Here is a tiny trained network, its code and every weight. The questions are about switching its units off for an input and a class, where a switched-off unit gives its printed mean instead of its output.

import numpy as np


def w(rows, s, z=0):
    codes = np.array(rows[::2]) - 128.0
    scale = np.full(codes.shape[1], s)
    scale[-1] = z or s
    return codes * scale


def f(y):
    return y / 2 * (1 + np.tanh(0.7978845608 * (y + 0.044715 * y**3)))


def log_softmax(a):
    a = a - a.max(-1, keepdims=True)
    return a - np.log(np.exp(a).sum(-1, keepdims=True))


def net(x, mask):
    res = np.array(x, float).reshape(1, 4) / 4 @ E
    y = f(res @ A[0][:, :-1].T + A[0][:, -1])
    res = res + np.where(mask, y, B[0][:, -1]) @ B[0][:, :-1]
    return log_softmax(res[-1] @ U[:, :-1].T + U[:, -1])


A, B = {}, {}
E = w([
[153,105,56,82,32,24],'x0',
[220,126,117,254,136,84],'x1',
[129,129,129,128,128,129],'x2',
[209,79,64,60,219,120],'x3',
],0.005)
A[0] = w([
[73,130,134,52,125,149,85],'n1',
[154,140,99,98,79,84,23],'n2',
[49,132,141,23,132,152,112],'n3',
[114,138,125,138,124,126,123],'n4',
[90,127,132,61,120,158,89],'n5',
[120,129,135,113,130,126,64],'n6',
[114,147,147,158,196,196,41],'n7',
[88,119,136,70,123,147,82],'n8',
[106,134,146,155,179,160,19],'n9',
[132,131,131,128,130,133,79],'n10',
[113,139,152,150,175,153,8],'n11',
[100,144,150,167,210,193,45],'n12',
[112,134,125,149,157,163,11],'n13',
[222,126,125,254,132,105,88],'n14',
[113,140,147,147,171,154,28],'n15',
[119,129,139,101,126,134,80],'n16',
[176,121,129,217,140,94,61],'n17',
[76,130,130,53,124,156,92],'n18',
[216,108,89,64,192,147,97],'n19',
[42,133,135,203,59,136,177],'n20',
[164,137,93,68,8,39,45],'n21',
[105,140,162,162,208,185,37],'n22',
[119,130,132,106,126,136,68],'n23',
[204,109,87,55,251,100,107],'n24',
[141,133,115,156,128,129,57],'n25',
[62,143,152,184,65,128,146],'n26',
[58,130,149,200,39,151,140],'n27',
[136,123,110,109,93,99,2],'n28',
],0.0095,0.00078)
B[0] = w([
[154,152,99,184,138,119,179],'n1',
[135,80,118,98,120,134,158],'n2',
[160,167,83,216,133,125,218],'n3',
[126,131,133,125,129,130,129],'n4',
[144,151,106,176,133,124,167],'n5',
[130,131,125,136,125,126,124],'n6',
[141,70,109,88,100,119,193],'n7',
[144,147,109,170,130,123,158],'n8',
[140,93,117,106,111,121,156],'n9',
[129,126,127,128,127,125,124],'n10',
[136,98,113,107,111,124,150],'n11',
[151,58,104,83,103,115,206],'n12',
[139,106,121,113,123,121,137],'n13',
[161,184,60,236,133,129,255],'n14',
[137,102,115,104,118,121,148],'n15',
[132,131,124,145,130,124,129],'n16',
[149,163,86,192,136,127,197],'n17',
[149,156,99,185,130,126,180],'n18',
[72,169,203,103,144,136,218],'n19',
[85,169,189,91,159,127,211],'n20',
[165,6,92,57,102,129,237],'n21',
[147,61,101,86,103,119,201],'n22',
[132,132,122,139,133,124,127],'n23',
[52,197,225,93,142,140,254],'n24',
[131,135,118,141,128,124,130],'n25',
[91,160,184,104,141,146,196],'n26',
[79,170,196,90,160,134,216],'n27',
[134,97,122,114,117,132,136],'n28',
],0.024,0.0045)
U = w([
[44,176,225,87,147,158,251],'0',
[177,167,57,240,118,134,79],'1',
[156,1,100,54,58,132,57],'2',
],0.0084,0.00028)

Each question gives the input, the list of numbers given to net, and the class t.
The units are the neurons (one row each of A and B). Each row of codes is followed by its name. A weight is (code - 128) times the scale printed after its matrix; where a second scale follows, it is the last column's (A, B and U).
mask holds one flag per neuron, in row order. A switched-off neuron (its flag False) gives its mean, the last column of its row in B, instead of its output. The means were averaged over made-up inputs and are rounded, as every weight is.
A unit's drop is (log p(t) with every unit on - log p(t) with that unit switched off) / (log p(t) with every unit on - log p(t) with every unit switched off).
The circuit of an input: a set's keep is (log p(t) with only the set's units on - log p(t) with every unit switched off) / (log p(t) with every unit on - log p(t) with every unit switched off). Starting from the 12 units with the biggest drops (on a tie, the unit counted first), units are removed one at a time, each time the one whose removal leaves the highest keep (on an exact tie, the one counted first), for as long as the keep stays at least 0.8.
units of the circuit, in order: the units of the circuit, biggest drop first
most important unit: the unit with the biggest drop
k most important neurons: the k neurons with the biggest drops, biggest first
drop of u: that unit's drop, to one decimal
input [-3,2,3,0], class 2: 2 most important neurons => (n3; n24)
input [3,6,0,-6], class 0: most important unit => n27
input [7,-7,-3,-2], class 1: 3 most important neurons => (n3; n1; n18)
input [-7,6,-3,1], class 2: 3 most important neurons => (n12; n22; n7)
input [2,-2,5,1], class 1: 3 most important neurons => (n24; n27; n12)
input [1,-3,5,-1], class 1: 2 most important neurons => (n24; n19)
input [8,-7,2,-5], class 2: 4 most important neurons => (n21; n14; n2; n17)
input [6,0,4,6], class 0: 2 most important neurons => (n24; n19)
input [-8,7,-6,4], class 2: 2 most important neurons => (n12; n22)
input [5,5,8,-6], class 0: 3 most important neurons => (n27; n20; n26)
input [-5,7,5,7], class 0: 3 most important neurons => (n24; n19; n3)
input [0,3,8,5], class 0: drop of n24 => 0.1
input [-2,-7,4,5], class 1: drop of n3 => 0.4
input [5,5,2,8], class 0: drop of n24 => 0.2
input [3,5,-6,6], class 0: drop of n24 => 1.2
input [4,3,-2,-2], class 2: units of the circuit, in order => (n21)
